X =
[[122 122 129 124 100 131 122 136 123]
 [136 132 132 115 148 135 128 149 120]
 [136 133 131 117 150 134 129 146 122]
 [121 121 123 126 110 125 122 125 126]
 [121 119 124 114 107 130 118 141 118]
 [128 125 117 115 152 124 124 130 122]
 [122 121 129 120 101 132 120 139 121]]
X[0,0] -> 122
X[-6] -> [136, 132, 132, 115, 148, 135, 128, 149, 120]
X[6,-1] -> 121
X[-3,3] -> 114
X[-2,-1] -> 122
X[1,3] -> 115
X[6,1] -> 121
X[1,-1] -> 120
X[4,6] -> 118
X[5,4] -> 152
X[-7,4] -> 100
X[-6,-3] -> 128
X[-7,3] -> 124
X[:, -8] -> [122, 132, 133, 121, 119, 125, 121]
X[5,0] -> 128
X[0,6] -> 122
X[:, 0] -> [122, 136, 136, 121, 121, 128, 122]
X[0,8] -> 123
X[6,-3] -> 120

data =
[[131 123 136 114 136 132 124 132 127 132]
 [137 124 118 133 120 143 123 129 122 134]
 [130 132 135 134 113 145 129 140 125 130]
 [114 136 146 122 138 125 133 137 124 111]
 [142 116 118 133 135 119 128 120 122 125]
 [120 138 136 134 115 138 140 130 152 111]
 [131 129 111 138 131 126 118 123 120 122]
 [147 127 131 143 112 143 136 139 115 129]
 [127 122 128 125 139 123 121 131 115 116]
 [125 131 130 133 138 118 114 129 133 128]
 [119 144 142 123 121 125 127 147 128 108]
 [131 126 114 129 118 139 119 131 132 135]]
data[-12,0] = 131
data[:, -10] = [131, 137, 130, 114, 142, 120, 131, 147, 127, 125, 119, 131]
data[-5,4] = 112
data[4,0] = 142
data[-9,6] = 133
data[-7,-8] = 136
data[-8,-1] = 125
data[5,7] = 130
data[-11,-5] = 143
data[-3,8] = 133
data[4,4] = 135
data[-9] = [114, 136, 146, 122, 138, 125, 133, 137, 124, 111]
data[:, -5] = [132, 143, 145, 125, 119, 138, 126, 143, 123, 118, 125, 139]
data[-11,-8] = 118
data[-2,-9] = 144
data[5,-5] = 138
data[-4,3] = 125
data[:, 1] = [123, 124, 132, 136, 116, 138, 129, 127, 122, 131, 144, 126]
data[7,2] = 131
data[:, 7] = [132, 129, 140, 137, 120, 130, 123, 139, 131, 129, 147, 131]
data[1,7] = 129
data[11,3] = 129
data[1,-7] = 133
data[11,-9] = 126
data[-1,-1] = 135
data[8,-10] = 127
data[8,2] = 128
data[-5,-3] = 139
data[6,4] = 131
data[-10,-1] = 130
data[0,-4] = 124
data[11,-6] = 118
data[3,-1] = 111
data[-8,5] = 119
data[2,-7] = 134

A =
[[122 131 131 129 124 128 128 125 130 128]
 [147 136 134 122 123 122 138 125 138 131]
 [123 122 130 133 124 131 129 135 126 126]
 [145 155 123 111 112 128 129 118 142 134]
 [133 123 130 132 127 129 129 130 125 128]]
Indices start at 0.
row 0 col 0: 122
row 3 col 2: 123
row 0 col 9: 128
row 1 col 6: 138
row 4 col 9: 128
row 2 col 1: 122
row 2 col 8: 126
row 2 col 3: 133
row 4 col 1: 123
row 2 col 7: 135
row 3 col 3: 111
row 3 col 7: 118
row 0 col 4: 124
row 4 col 3: 132
row 0 col 8: 130
row 3 col 8: 142
row 4 col 6: 129

m = [135 130 113 134 127 152 124]
m[0] => 135
m[2] => 113
m[6] => 124

x =
136  122  131  116  146  131  131  132
127  126  131  127  130  122  128  140
140  121  128  120  149  130  126  130
x[0,-8] = 136
x[-1,-5] = 120
x[-2,6] = 128
x[2,2] = 128
x[2,1] = 121
x[-3,2] = 131
x[-3] = [136, 122, 131, 116, 146, 131, 131, 132]

W =
[[138 128 115 132 123 136 115 127 133 128 129 101 105 143 119 128]
 [121 126 128 130 130 131 132 125 125 128 127 135 133 128 127 127]
 [139 130 123 128 126 129 121 132 133 128 128 114 117 131 126 129]]
W[-3, -16]	138
W[2, 15]	129
W[-3, 13]	143
W[:, -11]	[136, 131, 129]
W[:, 13]	[143, 128, 131]
W[-3]	[138, 128, 115, 132, 123, 136, 115, 127, 133, 128, 129, 101, 105, 143, 119, 128]
W[2, 0]	139
W[1]	[121, 126, 128, 130, 130, 131, 132, 125, 125, 128, 127, 135, 133, 128, 127, 127]
W[0, 3]	132
W[-3, 12]	105
W[-1, -13]	128
W[1, 15]	127
W[1, -2]	127
W[-1, -4]	117
W[:, 0]	[138, 121, 139]
W[1, -9]	125
W[2]	[139, 130, 123, 128, 126, 129, 121, 132, 133, 128, 128, 114, 117, 131, 126, 129]

grid = [104 115 157 131]
grid[0] => 104
grid[-3] => 115
grid[-1] => 131

B = [140 157 133 135 135 134 130 134]
B[-8] -> 140
B[-1] -> 134

a = [124 128 109 105 137 136 141 123 115 123 127 134 126 142 137]
a[0] = 124
a[13] = 142
a[7] = 123
a[14] = 137
a[5] = 136

M =
[[125 126 128 126 127 122]
 [126 126 128 125 127 121]
 [122 123 129 121 125 113]
 [138 139 126 140 134 154]
 [124 124 129 124 126 119]
 [138 139 126 141 133 154]]
M[0,0] = 125
M[:, 4] = [127, 127, 125, 134, 126, 133]
M[3,3] = 140
M[4,2] = 129
M[0] = [125, 126, 128, 126, 127, 122]
M[2] = [122, 123, 129, 121, 125, 113]
M[0,1] = 126
M[5] = [138, 139, 126, 141, 133, 154]
M[1,1] = 126
M[2,1] = 123
M[5,4] = 133
M[5,0] = 138
M[3,1] = 139

arr =
[[122 122 121 141 133 124 130]
 [136 126 127 132 112 134 119]
 [108 125 130 130 135 112 125]
 [123 132 112 104 125 122 129]
 [108 110 127 128 122 121 150]
 [136  98 120 137 133 126 110]
 [127 128 117 144 133 126 128]
 [124 128 120 145 128 129 127]]
Indices start at 0.
(0, 0)	122
(0, 3)	141
(5, 6)	110
(6, 2)	117
(4, 1)	110
(5, 0)	136
(6, 4)	133
(5, 3)	137
(7, 3)	145
(7, 5)	129
(2, 2)	130
(7, 1)	128
(1, 1)	126
(4, 5)	121
(4, 2)	127
(3, 6)	129
(6, 5)	126
(2, 3)	130
(1, 2)	127
(4, 0)	108
